Here is a tiny trained network, its code and every weight. The questions are about switching its units off for an input and a class, where a switched-off unit gives its printed mean instead of its output.

import numpy as np


def w(rows, s, z=0):
    codes = np.array(rows[::2]) - 128.0
    scale = np.full(codes.shape[1], s)
    scale[-1] = z or s
    return codes * scale


def norm(h):
    return h / np.sqrt((h * h).mean(-1, keepdims=True) + 1e-5)


def f(y):
    return y / 2 * (1 + np.tanh(0.7978845608 * (y + 0.044715 * y**3)))


def log_softmax(a):
    a = a - a.max(-1, keepdims=True)
    return a - np.log(np.exp(a).sum(-1, keepdims=True))


def net(x, mask):
    res = np.array(x, float).reshape(1, 5) / 4 @ E
    u = 0
    for l in range(3):
        y = f(norm(res) @ A[l][:, :-1].T + A[l][:, -1])
        res = res + np.where(mask[u : u + 11], y, B[l][:, -1]) @ B[l][:, :-1]
        u += 11
    return log_softmax(norm(res)[-1] @ U[:, :-1].T + U[:, -1])


A, B = {}, {}
E = w([
[129,130,130],'x0',
[115,126,122],'x1',
[52,110,94],'x2',
[153,255,87],'x3',
[151,93,44],'x4',
],0.0076)
A[0] = w([
[86,134,141,57],'L0N0',
[109,81,179,8],'L0N1',
[19,180,197,163],'L0N2',
[60,178,107,237],'L0N3',
[145,152,211,198],'L0N4',
[81,119,131,58],'L0N5',
[221,121,165,124],'L0N6',
[138,170,255,82],'L0N7',
[124,217,93,130],'L0N8',
[181,172,92,120],'L0N9',
[144,19,128,187],'L0N10',
],0.012,0.0017)
B[0] = w([
[111,115,141,128],'L0N0',
[246,97,182,168],'L0N1',
[117,115,35,225],'L0N2',
[148,182,178,194],'L0N3',
[67,86,33,212],'L0N4',
[95,118,142,131],'L0N5',
[2,118,113,198],'L0N6',
[87,122,30,247],'L0N7',
[217,140,180,235],'L0N8',
[146,82,195,196],'L0N9',
[174,188,157,254],'L0N10',
],0.0068,0.005)
A[1] = w([
[80,145,138,62],'L1N0',
[119,194,88,71],'L1N1',
[176,140,156,54],'L1N2',
[150,128,147,125],'L1N3',
[17,186,130,46],'L1N4',
[147,69,195,191],'L1N5',
[108,95,120,191],'L1N6',
[127,105,81,234],'L1N7',
[104,104,129,132],'L1N8',
[4,163,96,178],'L1N9',
[149,150,177,4],'L1N10',
],0.012,0.0015)
B[1] = w([
[71,39,97,124],'L1N0',
[223,94,253,198],'L1N1',
[54,105,93,168],'L1N2',
[96,151,122,142],'L1N3',
[125,134,60,192],'L1N4',
[147,185,153,214],'L1N5',
[138,215,180,161],'L1N6',
[140,185,96,189],'L1N7',
[109,166,146,139],'L1N8',
[42,105,123,255],'L1N9',
[113,134,129,140],'L1N10',
],0.0055,0.0046)
A[2] = w([
[114,26,163,186],'L2N0',
[112,110,81,3],'L2N1',
[244,119,90,94],'L2N2',
[129,153,111,155],'L2N3',
[45,97,22,162],'L2N4',
[234,150,136,240],'L2N5',
[177,179,196,238],'L2N6',
[201,86,48,37],'L2N7',
[71,163,206,188],'L2N8',
[139,1,161,162],'L2N9',
[126,64,171,100],'L2N10',
],0.0088,0.0012)
B[2] = w([
[120,164,149,146],'L2N0',
[99,155,124,130],'L2N1',
[101,146,122,210],'L2N2',
[129,124,185,141],'L2N3',
[100,124,140,227],'L2N4',
[101,95,124,254],'L2N5',
[83,96,151,234],'L2N6',
[133,135,83,152],'L2N7',
[127,109,102,151],'L2N8',
[172,163,142,153],'L2N9',
[128,245,112,133],'L2N10',
],0.011,0.0055)
U = w([
[232,153,254,155],'0',
[87,67,150,245],'1',
[56,60,143,17],'2',
[136,81,28,187],'3',
[108,42,162,66],'4',
],0.0084,0.0011)

Each question gives the input, the list of numbers given to net, and the class t.
The units are the neurons (one row each of A and B). Each row of codes is followed by its name. A weight is (code - 128) times the scale printed after its matrix; where a second scale follows, it is the last column's (A, B and U).
mask holds one flag per neuron, layer by layer. A switched-off neuron (its flag False) gives its mean, the last column of its row in B, instead of its output. The means were averaged over made-up inputs and are rounded, as every weight is.
A unit's drop is (log p(t) with every unit on - log p(t) with that unit switched off) / (log p(t) with every unit on - log p(t) with every unit switched off).
The circuit of an input: a set's keep is (log p(t) with only the set's units on - log p(t) with every unit switched off) / (log p(t) with every unit on - log p(t) with every unit switched off). Starting from the 12 units with the biggest drops (on a tie, the unit counted first), units are removed one at a time, each time the one whose removal leaves the highest keep (on an exact tie, the one counted first), for as long as the keep stays at least 0.8.
circuit, biggest first: the units of the circuit, biggest drop first
top k neurons: the k neurons with the biggest drops, biggest first
k most important neurons of layer l: the k neurons of layer l with the biggest drops, biggest first
drop when u is switched off: that unit's drop, to one decimal
input [-2,3,4,3,-7], class 3: circuit, biggest first -> [L0N2]
input [5,6,0,2,-8], class 3: circuit, biggest first -> [L0N2 L0N7]
input [-3,3,1,-1,-6], class 3: circuit, biggest first -> [L0N2 L2N6]
input [-3,2,-7,7,6], class 0: circuit, biggest first -> [L0N7 L0N9]
input [3,-1,-7,5,6], class 2: 3 most important neurons of layer 1 -> [L1N2 L1N4 L1N1]
input [-4,-6,0,2,-7], class 3: circuit, biggest first -> [L0N7 L0N2]
input [-2,-5,-7,2,1], class 2: 2 most important neurons of layer 0 -> [L0N10 L0N6]
input [5,8,8,-8,0], class 0: top 3 neurons -> [L0N1 L0N6 L0N7]
input [-3,-5,-5,2,-6], class 3: top 2 neurons -> [L0N7 L0N4]
input [1,-1,1,-6,-6], class 0: top 2 neurons -> [L0N1 L0N6]
input [-4,3,-6,-6,0], class 0: top 2 neurons -> [L0N1 L0N2]
input [5,1,-5,4,-4], class 2: 2 most important neurons of layer 1 -> [L1N9 L1N1]
input [0,5,4,5,1], class 0: top 2 neurons -> [L0N3 L0N8]
input [3,6,-7,-8,8], class 0: top 2 neurons -> [L0N7 L0N2]
input [0,5,-6,3,4], class 2: top neuron -> [L0N7]
input [-6,5,6,8,3], class 0: 2 most important neurons of layer 0 -> [L0N8 L0N6]
input [-2,-7,-6,-8,5], class 0: drop when L2N10 is switched off -> 0.1
input [5,4,4,6,3], class 0: drop when L0N3 is switched off -> 0.3
